Seba: [-28, -15, 17, -43, -3, 18, 15, -22, 20, -17, 4, -6, 35, 23, 1, 0, -12, 6, 20, 10, 3, -42, -44, -63, 28, 10, 12, -2, -20, -4, -5]
kula: [-21, 81, -12, 2, -14, -10, -7, 4, -13, 2, 11, 6, -30, 20, -7, -24, 40, 2, 3, -44, 20, 28, -63, 10, -42, -11, -10, -1, 0, 48, 12]
fized: [-43, 4, -28, 15, -42, -17, 28, -3, 23, 12, 17, 35, -12, -5, 6, -6, 3, -20, 20, -22, -2, -63, 19, -4, 20, 1, -15, 10, 10, -44, 0]
rev: [20, -4, 19, -63, -2, -22, 20] => fized
asked: [-28, -15, 17, -43, -3, 18, 15, -22, 20, -17, 4, -6, 35, 23, 1, 0, -12, 6, 20, 10, 3, -42, -44, -63, 28, 10, 12, -2, -20, -4, -5] => Seba
step -1: [10] => [9]
perm: [-10, -42, -1, -44, 40, 6, -24, 81, 20, 12, -63, 2, -12, 20, -21, -13, 10, 4, -7, 48, 3, -14, 2, -10, -30, 11, 28, -7, 0, -11, 2] => kula
asked: [-21, 81, -12, 2, -14, -10, -7, 4, -13, 2, 11, 6, -30, 20, -7, -24, 40, 2, 3, -44, 20, 28, -63, 10, -42, -11, -10, -1, 0, 48, 12] => kula
perm: [-63, 23, 6, -17, -2, 18, 10, -22, -15, 0, 17, -43, -5, -42, -44, 35, 20, -6, -3, 12, 15, 20, -28, 1, -4, -12, 10, 4, 28, 3, -20] => Seba

monez: [34, 33, 39, -5, 35, 45, 18, -23, 1, -9, 8]
mizo: [0, 4, 4, 19, -12, -6, 20, 4, -42, 4, -4]
nuvu: [49, 70, 14, 35, 76, -4, 9, 39, 39, 73, -25]
Mab: [49, 70, 35, 39, 76, -4, -25, 15, 73, 39, 9]
tik: [0, -47, 11, -13, -28, 20, 35, -10, -6, -7, 6]
biza: [17, 58, 0, -1, 43, -44, -59, 6, 17, -12, -3]
duv: [23, 45, 1, -17, 20, 27, 0, 31, -3, -16, -3]
rev: [9, -4, 76, 35, 14, 70] => nuvu
again mizo:  => [4]
perm: [70, 35, 39, 76, -4, -25, 15, 73, 39, 9, 49] => Mab

vubi: [-68, -53, 47, -5, 37, 9, -50, 18, -71, -66, -53, 57, -46, 72, 5, 63]
vizo: [5, 38, 18, 63, -66, -5, 57, -46, -53, -53, -68, 72, 47, -71, 9, -50]
medon: [-68, -53, 47, -5, 37, 9, -50, 18, -71, -66, -53, 57, -46, 72, -77, 38]
asked: [-68, -53, 47, -5, 37, 9, -50, 18, -71, -66, -53, 57, -46, 72, 5, 63] => vubi
asked: [-67, -54, 47, -5, 37, 9, -50, 18, -71, -65, -53, 57, -46, 72, 5, 63] => vubi
step -1: [-71, -66] => [-72, -67]
perm: [-46, 72, 5, 63, -68, -53, 47, -5, 37, 9, -50, 18, -71, -66, -53, 57] => vubi

mip: [-19, 11, -44, -26, 23, -51, 40, -4, -16, -62, -28, -26, 28, 31, 11, 34, -18, 10, 6, 45, -17]
ribiz: [3, -9, 12, 29, -6, 31, -43, 3, -71, -17, -46, -16, -18, -29, -12, 30, -31, 68, 21, 51, 18]
sifu: [-8, -10, 31, 50, -26, 27, -35, 8, -41, 12, -38, 26, -27, -24, 9, 1, -38, 8, 9, 14, 25]
logaz: [-27, -2, 7, 43, -22, -5, -24, 8, -29, -30, -63, 38, -15, -7, 10, 20, -26, 0, 3, -30, 9]
Renab: [-23, -10, 1, 37, -24, -11, -45, -13, -7, -28, -49, 48, -6, -19, -7, 19, 11, -6, 1, -21, -14]
Leka: [-24, 17, -8, 22, -15, 4, -3, 34, -12, -48, -72, 28, -15, 14, 5, 23, -2, 17, -11, 37, 20]
rev: [-45, -11, -24] => Renab
again logaz:  => [-30]

lume: [72, -26, 7, 51, -19, -14, -38, -8, 15, 43, 35, 14, -91, 3, 4, -6, 37, -2, 29, -5, -29, 18, 38, 3, 73, 3, -39, -16, 57, 36, -8, 11, -18, -4, -17, 9, 11, 3, 17]
fodoz: [17, 18, 37, 10, -5, 35, -8, -17, 43, 15, -2, 36, 14, 11, -4, 51, 72, 9, 73, -39, 29, -6, -26, -16, 3, -14, -38, -18, -19, 3, 3, 7, -8, 3, -29, 38, 57, 4, -91]
tesu: [72, -26, 7, 51, -19, -14, -38, -8, 15, 43, 35, 14, -91, 5, 4, -6, 37, -2, 29, -5, -29, 18, 38, -64, 73, 3, -39, -16, 57, 36, -8, 11, -18, -4, -17, 9, 11, 38, 17]
asked: [72, -26, 7, 51, -19, -14, -38, -8, 15, 43, 35, 14, -91, 3, 4, -6, 37, -2, 29, -5, -29, 18, 38, 3, 73, 3, -39, -16, 57, 36, -8, 11, -18, -4, -17, 9, 11, 3, 17] => lume
step -1: [38, 57, 4] => [37, 56, 3]
asked: [71, -26, 7, 50, -18, -13, -40, -9, 17, 43, 36, 16, -93, 6, 4, -4, 37, 0, 30, -7, -28, 19, 38, -64, 72, 1, -41, -15, 58, 34, -6, 9, -17, -1, -16, 9, 9, 37, 16] => tesu
asked: [72, -26, 7, 51, -19, -14, -38, -8, 15, 43, 35, 14, -91, 2, 4, -6, 37, -2, 29, -4, -28, 18, 38, 3, 73, 3, -39, -17, 57, 35, -8, 11, -18, -4, -17, 9, 11, 4, 17] => lume
perm: [17, 72, -26, 7, 51, -19, -14, -38, -8, 15, 43, 35, 14, -91, 3, 4, -6, 37, -2, 29, -5, -29, 18, 38, 3, 73, 3, -39, -16, 57, 36, -8, 11, -18, -4, -17, 9, 11, 3] => lume
rev: [3, 3, -19, -18, -38, -14, 3] => fodoz

Nurum: [-1, -16, 31, -29, 0, 8, 25, -49, -8, -25, -32, 11, 3, -18, 30, -23, -79, 24, 5, -49, -35, 51, 4, 23, 11, 1, -49, 26, 7, 50, 45, 9, 11]
Pipa: [3, 8, 3, -12, -3, 10, -41, -1, -1, -44, -22, 7, -26, -13, 37, -6, -42, -28, 37, -5, -50, 30, -6, 45, 30, 1, -44, 19, -15, 30, 21, 38, -25]
Dise: [3, 5, -34, 26, -6, -2, -25, 44, 8, 19, 19, -10, -2, 28, -30, 15, 76, -21, 2, 46, 42, -45, -4, -25, -13, -5, 42, -22, -11, -48, -41, -28, -2]
vak: [3, -17, -26, 15, -13, 6, 1, 20, 7, 20, -2, -8, 11, 40, -35, -3, 59, 4, -1, 25, 59, -31, -1, -38, -25, -11, 31, -15, -7, -39, -28, -65, 25]
kub: [7, -15, -4, -18, -16, 24, -41, -9, 0, -55, -50, 8, -23, 11, 33, -24, -44, -20, 53, -11, -30, 40, -7, 37, 23, -9, -57, 26, -23, 31, 26, -8, -3]
galuf: [4, -24, 11, -25, -13, 21, -5, -32, -3, -41, -50, 9, -8, 7, 28, -30, -59, 6, 33, -32, -22, 47, -2, 25, 12, -8, -56, 27, -10, 39, 36, -19, 14]
Zoti: [-1, -16, -8, 11, -2, -5, 39, 1, 2, 42, 13, -8, 27, 24, -40, 1, 46, 29, -31, 7, 60, -29, 6, -49, -34, -4, 41, -18, 11, -33, -22, -56, 32]
step +1: [-10, -2, 28] => [-9, -1, 29]
step -1: [-16, -8, 11] => [-17, -9, 10]

lezeg: [71, 22, -7, 20, 72, -8, -17, -11, -10, 6, -20]
Lalos: [-2, 7, 7, -7, -20, -7, -2, -2, -7, 0, 25]
pinek: [-7, 11, -7, -2, 0, -7, 7, 6, 11, -2, -20]
asked: [71, 20, -8, 22, 71, -9, -17, -11, -10, 6, -22] => lezeg
asked: [71, 22, -7, 20, 72, -8, -17, -11, -10, 6, -20] => lezeg
perm: [25, 0, -7, -2, -2, -7, -20, -7, 7, 7, -2] => Lalos
perm: [-20, -7, -7, -7, -2, -2, 0, 6, 7, 11, 11] => pinek
asked: [-2, 7, 7, -7, -20, -7, -2, -2, -7, 0, 25] => Lalos

zumav: [-19, -15, -4, -16]
Rizu: [-4, -15, -19, -36]
sida: [-10, 11, 74, -64]
Buda: [-10, 11, 74, 16]
asked: [-4, -15, -19, -36] => Rizu
step +1: [-4] => [-3]

von: [24, 52, -3, -31, 0, -69, -2, -7, -50, -32, -21, 32, 38, -13, -27, 0, 6, 51, -17, -2, 5, -23, 30, -5, -22, -32, -52, -10, 14, -16, 8, -17, -13, 9, -3, -6, 8, 17, 29, 17, -21, -28, 18, 13, -3, -12, -34, 17, -15, 20, 10, 27, 33, 9, -44, -9, 7, 16]
gan: [-45, 52, 13, -16, -5, 22, -26, -8, -55, 14, 7, -8, -22, -13, 27, -5, -20, -3, -38, 8, -10, 21, -13, -21, -24, -29, 19, -10, -33, -2, -15, 3, 28, -1, 0, 27, 1, -26, 31, 21, -11, -3, 13, 17, 42, -25, -35, -18, -26, 0, -14, 19, 50, 27, 13, -22, -60, 28]
bek: [-22, 52, 9, -20, 0, 0, -19, -14, -70, -1, 7, 6, -10, -13, 15, -6, -25, 9, -41, 5, -12, 24, -16, -18, -32, -39, 15, -8, -33, -69, -14, 0, 25, 0, -4, 20, 14, -20, 31, 23, -20, 42, 13, 11, 47, -18, -39, -5, -27, 8, -6, 20, 60, 28, -16, -26, -51, 25]
morod: [-72, 52, 18, -15, 1, 37, -31, 3, -20, 30, -5, -21, -25, -13, 31, 4, 1, -9, -20, 10, 0, -5, 11, -22, -10, -10, -3, -20, -17, 38, -11, 2, 17, -1, 9, 30, -29, -22, 32, 16, 6, 29, 16, 31, 11, -41, -27, -37, -21, -12, -23, 21, 19, 18, 56, -8, -55, 32]
Til: [26, 52, -3, -27, 0, -64, -1, -12, -65, -31, -13, 31, 31, -13, -21, -7, -7, 44, -29, -2, -4, -2, 12, -6, -27, -39, -26, -6, -2, -1, 5, -13, -5, 8, -7, -2, 21, 9, 29, 21, -27, 12, 15, 7, 19, -2, -36, 20, -19, 20, 11, 24, 47, 15, -54, -17, -22, 33]
Muliz: [26, 52, -3, -27, 0, -64, -1, -12, -65, -31, -13, 31, 31, -13, -21, -7, -7, 44, -29, -2, -4, -2, 12, -6, -27, -39, -26, -6, -2, -1, 5, -13, -5, 8, -7, -2, 21, 9, 29, 21, -27, 12, 15, 7, 19, -2, -36, 20, -19, 20, 11, 24, 47, 15, -54, -17, -3, 16]
lusuv: [8, 52, 2, -24, -8, -37, -9, -15, -75, -19, -2, 22, 13, -13, -4, -11, -20, 28, -40, 1, -10, 17, -6, -12, -32, -44, 0, -5, -20, 16, -4, -5, 11, 5, -7, 10, 25, -7, 30, 24, -28, 27, 13, 7, 42, -6, -40, 11, -25, 16, 4, 22, 61, 24, -45, -24, -28, 20]
nit: [24, 52, -2, -27, 12, -59, -2, -13, -68, -29, -10, 29, 28, -13, -18, -9, -11, 40, -32, -1, -6, 3, 7, -7, -28, -40, -19, -5, -6, 39, 3, -10, -1, 7, -7, 0, 24, 5, 29, 22, -28, -47, 15, 7, 27, -2, -37, 19, -20, 19, 11, 23, 53, 17, -54, -20, -8, 16]
Pese: [-58, 52, 17, -15, 16, 34, -29, -3, -40, 23, 5, -15, -28, -13, 31, -1, -13, -10, -30, 9, -6, 14, -8, -22, -19, -22, 15, -14, -30, 39, -15, 5, 27, -3, 4, 30, -11, -27, 31, 19, -4, 23, 14, 23, 32, -32, -32, -28, -25, -6, -19, 18, 37, 23, 33, -16, -62, 29]
buza: [-69, 52, 17, -22, 5, 16, -30, 9, -6, 27, -20, -16, -9, -13, 19, 6, 19, 5, -11, 8, 9, -28, 38, -19, -4, -5, -34, -25, 3, -8, -1, -4, 1, 2, 16, 25, -41, -9, 31, 16, 11, -24, 18, 41, -15, -45, -27, -37, -18, -12, -21, 27, 4, 10, 63, 0, -39, 34]
zegim: [-14, 52, 3, -34, -4, -32, -14, 4, -19, -12, -30, 16, 29, -13, -18, 11, 26, 45, -2, 2, 17, -49, 53, -10, -12, -17, -78, -22, 26, -2, 10, -32, -32, 8, 9, 0, -24, 16, 30, 13, -3, 25, 21, 30, -32, -36, -31, -6, -13, 9, -4, 33, 5, 3, 6, 4, 2, 25]
asked: [24, 50, -2, -27, 12, -59, -2, -14, -68, -29, -10, 30, 28, -13, -17, -9, -11, 42, -32, -2, -5, 3, 7, -8, -29, -41, -19, -5, -6, 39, 1, -10, -1, 8, -6, 0, 24, 5, 28, 22, -28, -48, 15, 7, 27, -1, -38, 18, -18, 18, 11, 21, 53, 16, -55, -20, -7, 15] => nit
rev: [-19, 0, 0, -20] => bek
rev: [-23, -12, -21] => morod
asked: [-58, 52, 17, -15, 16, 34, -29, -3, -40, 23, 5, -15, -28, -13, 31, -1, -13, -10, -30, 9, -6, 14, -8, -22, -19, -22, 15, -14, -30, 39, -15, 5, 27, -3, 4, 30, -11, -27, 31, 19, -4, 23, 14, 23, 32, -32, -32, -28, -25, -6, -19, 18, 37, 23, 33, -16, -62, 29] => Pese
step -1: [1, 37] => [0, 36]

nir: [37, 30, -36, 27, -21, 7, 4, -21, 56, 0, 15, 0, 11, 8, 42, -2, 32, -13, -7, 43, 12, -30]
tam: [12, -11, 14, -27, 12, -24, 27, 5, 24, -2, 19, -32, 22, 2, 21, 12, 53, 7, -4, 1, 6, 8]
ligul: [24, -33, -6, 9, -31, -15, 19, 4, -2, 19, -32, 24, 10, 0, -5, 34, 25, -69, -17, 56, -28, 15]
ril: [-15, 8, -29, 14, -8, 69, -33, -15, 30, -1, 35, -21, 23, 5, 13, -31, 66, -7, 5, 7, -16, -10]
fug: [5, 7, -15, 9, -31, -6, 59, -23, 14, -1, 5, -13, 22, 10, 63, 25, 2, 64, 2, -18, 15, -21]
rev: [-6, -31, 9, -15] => fug
rev: [8, 11] => nir
again tam:  => [12]
asked: [-15, 8, -29, 13, -9, 69, -33, -14, 29, -1, 35, -21, 23, 6, 13, -31, 66, -8, 5, 7, -16, -10] => ril
asked: [10, -11, 13, -27, 12, -26, 27, 5, 24, -4, 17, -32, 21, 3, 22, 11, 53, 7, -4, 0, 6, 10] => tam
rev: [24, -32, 19, -2] => ligul

Tir: [-30, 0, -12, 77, -23, -6, 45]
tumug: [-12, 77, -30, -23, 0, 11, -6]
mosu: [-8, 2, 1, -6, -8, 3, 4]
asked: [-30, 0, -12, 77, -22, -6, 44] => Tir
rev: [0, -23, -30, 77, -12] => tumug
step -1: [-12, 77, -23] => [-13, 76, -24]

deti: [-6, -6, 12, -7]
Pifu: [12, -6, -6, -6]
ruru: [29, 0, -89, 29]
gev: [-56, -10, -2, 18]
step -1: [-6, -6, 12] => [-7, -7, 11]
again Pifu:  => [-6]
perm: [-6, -6, -6, 12] => Pifu
again ruru:  => [29]

Nam: [18, -8, 4, 0]
dudu: [10, -12, 1, -1]
vuv: [-70, -1, -10, -17]
somoz: [-43, -43, -43, -43]
pomod: [-1, -7, -5, -11]
Kotez: [1, -12, 10, -2]
asked: [-43, -43, -43, -43] => somoz
again somoz:  => [-43]
asked: [10, -12, 0, -1] => dudu
asked: [-70, -1, -11, -17] => vuv
perm: [-1, 1, -12, 10] => dudu

Leb: [1, -20, -17, -22, 3, 27, 8, -16]
ferof: [3, -22, -66, 20, -52, -63, 21, -29]
gur: [3, -22, -66, 20, -52, -63, -31, -29]
Zatas: [41, -15, -22, 68, 10, -1, -1, 41]
goba: [-63, 20, -33, 1, -20, -20, -22, 22]
bol: [4, -19, -18, 7, 3, -66, -78, 22]
vikez: [-56, -22, -66, -56, -52, -56, -36, -46]
Bef: [-25, -8, 17, 11, 48, 59, 29, 21]
Kanes: [-37, -27, -61, -47, 36, 35, 30, -40]
mifab: [-27, -35, -35, 2, 6, 15, 9, -35]
again vikez:  => [-56]
rev: [21, -63] => ferof
step -1: [-56] => [-57]
rev: [-22, -20, -20, 1] => goba
asked: [-26, -36, -35, 1, 6, 15, 10, -35] => mifab
again mifab:  => [-35]
asked: [3, -22, -66, 20, -52, -63, 21, -29] => ferof

guvo: [40, -48, -29, 17, -19, -23, 16, -49, -8, 41, -55, 37, 6, -32, -3, 33, 2, 27, 26, -8, -1]
piluk: [14, -14, -48, 78, 16, 30, 18, -26, -12, 18, 38, 40, 13, -3, 18, 12, 22, 38, -16, 18, -14]
gak: [44, -18, -12, 28, -16, 17, 2, -22, -10, 9, 63, 21, 45, -10, -15, 16, -47, 57, -45, 12, 3]
roko: [8, 0, 7, 31, -6, -34, 30, 5, -76, 11, 22, -41, 1, 36, 46, 4, -32, -32, 18, 17, 46]
Neta: [27, -8, 22, -24, 5, -1, 88, 28, -33, -16, 26, 1, -26, 18, 44, -25, -29, -18, -1, 25, -56]
Deba: [28, 45, 19, -22, 54, 12, -6, 26, -6, 74, -5, -9, 36, -24, 23, 4, -9, 34, 51, -33, -8]
kogip: [0, -14, 7, 34, -5, -29, 15, -4, -63, 18, 0, -56, 2, 26, 50, 12, -39, -22, 13, 21, 46]
Bet: [43, -17, -16, 33, -11, 19, 0, -21, -7, 9, 61, 24, 44, -6, -13, 15, -47, 60, -45, 12, 6]
Bapi: [6, -19, -23, -50, 17, 41, -55, -32, -3, -1, 40, -8, 2, 16, 26, 37, -8, -48, 33, 27, -29]
Voz: [-10, 16, -80, 72, 9, 32, 28, -22, -6, 16, 25, 26, -12, -21, 32, 9, 27, 28, 4, 19, -17]
Voga: [63, -3, -32, -7, 8, -6, 15, -21, 31, -31, 16, -67, -43, 6, 10, 22, 33, 22, 5, -45, 14]
lavi: [-23, -36, 42, 39, -1, -6, -20, -25, -4, 16, -21, -65, -12, -26, 63, 5, -30, 16, -17, 35, 11]
step +1: [16, -47, 57] => [17, -46, 58]
asked: [43, -17, -16, 33, -11, 19, 0, -21, -7, 9, 61, 24, 44, -6, -13, 15, -47, 60, -45, 12, 6] => Bet
step +1: [37, -8, -48] => [38, -7, -47]
perm: [-63, -56, -39, -29, -22, -14, -5, -4, 0, 0, 2, 7, 12, 13, 15, 18, 21, 26, 34, 46, 50] => kogip
perm: [27, -29, 6, -19, -23, -50, 17, 41, -55, -32, -3, -1, 40, -8, 2, 16, 26, 37, -8, -48, 33] => Bapi
rev: [30, -34, -6, 31, 7, 0] => roko
asked: [0, -14, 7, 34, -6, -29, 15, -4, -63, 17, 0, -56, 2, 26, 50, 12, -38, -22, 13, 21, 46] => kogip

Pom: [-13, 10, 18, -10, 16, -19, -3, -16, -6, -33, 29]
Lufo: [-43, 13, 20, 15, -5, 15, 15, -35, 1, -16, 6]
Dudat: [-43, 13, 20, -15, -5, 15, 17, -35, 1, -16, 6]
Kitak: [-33, 13, -11, -13, -13, 11, 23, -80, -15, -20, 32]
asked: [-44, 12, 19, -15, -5, 15, 17, -35, 1, -15, 6] => Dudat
asked: [-33, 13, -12, -13, -13, 11, 23, -80, -15, -20, 32] => Kitak
step -1: [10, 18, -10] => [9, 17, -11]
again Lufo:  => [15]

